Below are the code and all the weights of a small trained network. Each question names an input and a target symbol and asks about switching units off, where a switched-off unit gives its printed mean instead of its output.

import numpy as np


def w(rows, s, z=0):
    codes = np.array(rows[::2]) - 128.0
    scale = np.full(codes.shape[1], s)
    scale[-1] = z or s
    return codes * scale


def f(y):
    return y / 2 * (1 + np.tanh(0.7978845608 * (y + 0.044715 * y**3)))


def softmax(a):
    e = np.exp(a - a.max(-1, keepdims=True))
    return e / e.sum(-1, keepdims=True)


def log_softmax(a):
    a = a - a.max(-1, keepdims=True)
    return a - np.log(np.exp(a).sum(-1, keepdims=True))


def net(x, mask):
    ids = ['βγεηθλμξψ'.index(c) for c in x.split()]
    T = len(ids)
    res = E[ids] + P[:T]
    q, k, v = (res @ M[0].T for M in (Q, K, V))
    z = softmax(np.where(np.tri(T) > 0, q @ k.T / 2**0.5, -1e9)) @ v
    res = res + np.where(mask[0], z, O[0][:, -1]) @ O[0][:, :-1]
    y = f(res @ A[0][:, :-1].T + A[0][:, -1])
    res = res + np.where(mask[1:17], y, B[0][:, -1]) @ B[0][:, :-1]
    return log_softmax(res[-1] @ U[:, :-1].T + U[:, -1])


Q, K, V, O, A, B = {}, {}, {}, {}, {}, {}
E = w([
[254,127,142,120],'β',
[133,85,240,173],'γ',
[162,118,9,143],'ε',
[200,191,175,97],'η',
[128,173,171,228],'θ',
[170,54,169,150],'λ',
[170,184,220,132],'μ',
[160,107,96,90],'ξ',
[8,240,81,81],'ψ',
],0.013)
P = w([
[61,68,243,78],'0',
[90,83,221,92],'1',
[130,111,187,115],'2',
[154,134,171,136],'3',
[158,147,153,156],'4',
[174,160,148,174],'5',
[192,172,145,191],'6',
[205,176,128,208],'7',
[202,206,123,229],'8',
[200,228,116,250],'9',
[254,174,114,236],'10',
[253,174,110,251],'11',
],0.0045)
Q[0] = w([
[120,146,110,177],'h1',
[5,112,107,137],'h1',
],0.015)
K[0] = w([
[137,142,139,70],'h1',
[91,9,164,53],'h1',
],0.015)
V[0] = w([
[133,71,126,6],'h1',
[73,141,117,144],'h1',
],0.013)
O[0] = w([
[218,2,104,76,2],'h1',
[49,117,92,99,43],'h1',
],0.0088,0.0043)
A[0] = w([
[91,128,125,126,78],'n1',
[107,168,113,84,167],'n2',
[130,150,95,159,105],'n3',
[122,90,49,131,2],'n4',
[142,92,175,131,89],'n5',
[99,140,94,91,97],'n6',
[117,71,92,51,81],'n7',
[109,147,142,148,205],'n8',
[130,166,105,108,84],'n9',
[152,100,169,160,93],'n10',
[114,119,187,80,148],'n11',
[177,102,52,76,36],'n12',
[161,68,92,127,175],'n13',
[144,118,143,7,72],'n14',
[86,34,145,223,122],'n15',
[164,196,106,128,119],'n16',
],0.015,0.0037)
B[0] = w([
[95,77,138,110,119],'n1',
[149,132,89,123,159],'n2',
[116,150,173,117,163],'n3',
[8,91,143,72,128],'n4',
[101,140,201,172,161],'n5',
[162,77,161,113,124],'n6',
[108,144,38,196,137],'n7',
[133,157,63,101,214],'n8',
[129,118,134,156,147],'n9',
[147,122,237,161,186],'n10',
[43,219,81,117,151],'n11',
[83,195,153,195,149],'n12',
[149,27,84,156,162],'n13',
[248,121,158,45,152],'n14',
[135,16,62,27,172],'n15',
[126,36,160,109,254],'n16',
],0.016,0.008)
U = w([
[200,157,183,217,85],'β',
[44,97,230,68,3],'γ',
[72,101,117,234,139],'ε',
[196,166,183,44,212],'η',
[64,198,91,70,188],'θ',
[154,55,129,101,152],'λ',
[99,241,208,198,124],'μ',
[230,157,69,216,209],'ξ',
[202,125,27,2,77],'ψ',
],0.0063,0.0033)

Each question gives the input, a string of symbols that net reads in full, and the target symbol t.
The units are the heads (2 rows each of Q, K, V and O) and the neurons (one row each of A and B). Each row of codes is followed by its name. A weight is (code - 128) times the scale printed after its matrix; where a second scale follows, it is the last column's (O, A, B and U).
mask holds one flag per unit, heads first, then neurons. A switched-off unit (its flag False) gives its mean, the last column of its rows in O or B, instead of its output. The means were averaged over made-up inputs and are rounded, as every weight is.
A unit's drop is (log p(t) with every unit on - log p(t) with that unit switched off) / (log p(t) with every unit on - log p(t) with every unit switched off).
The circuit of an input: a set's keep is (log p(t) with only the set's units on - log p(t) with every unit switched off) / (log p(t) with every unit on - log p(t) with every unit switched off). Starting from the 12 units with the biggest drops (on a tie, the unit counted first), units are removed one at a time, each time the one whose removal leaves the highest keep (on an exact tie, the one counted first), for as long as the keep stays at least 0.8.
circuit, biggest first: the units of the circuit, biggest drop first
k most important neurons: the k neurons with the biggest drops, biggest first
drop when u is switched off: that unit's drop, to one decimal
input μ γ ξ ε, target ε: 4 most important neurons -> (n12 n4 n13 n14)
input λ ψ η ξ γ η λ ξ β θ β μ, target θ: circuit, biggest first -> (h1 n8)
input ξ η λ η μ μ, target μ: circuit, biggest first -> (n15 n13)
input γ γ λ η η η ψ, target ψ: circuit, biggest first -> (n2 n10)
input μ γ η η β, target β: circuit, biggest first -> (h1 n15 n10 n8)
input β ξ β γ μ, target μ: circuit, biggest first -> (n15 n11)
input γ γ θ ε μ, target θ: circuit, biggest first -> (h1 n8 n10)
input ξ θ γ λ, target θ: most important neuron -> (n16)
input β η β θ θ ψ θ ψ λ, target θ: circuit, biggest first -> (h1 n8 n10)
input η η ξ, target ξ: drop when h1 is switched off -> 0.6
input λ θ θ, target θ: drop when n16 is switched off -> 0.0
input μ ξ γ θ γ γ, target θ: drop when h1 is switched off -> 0.6
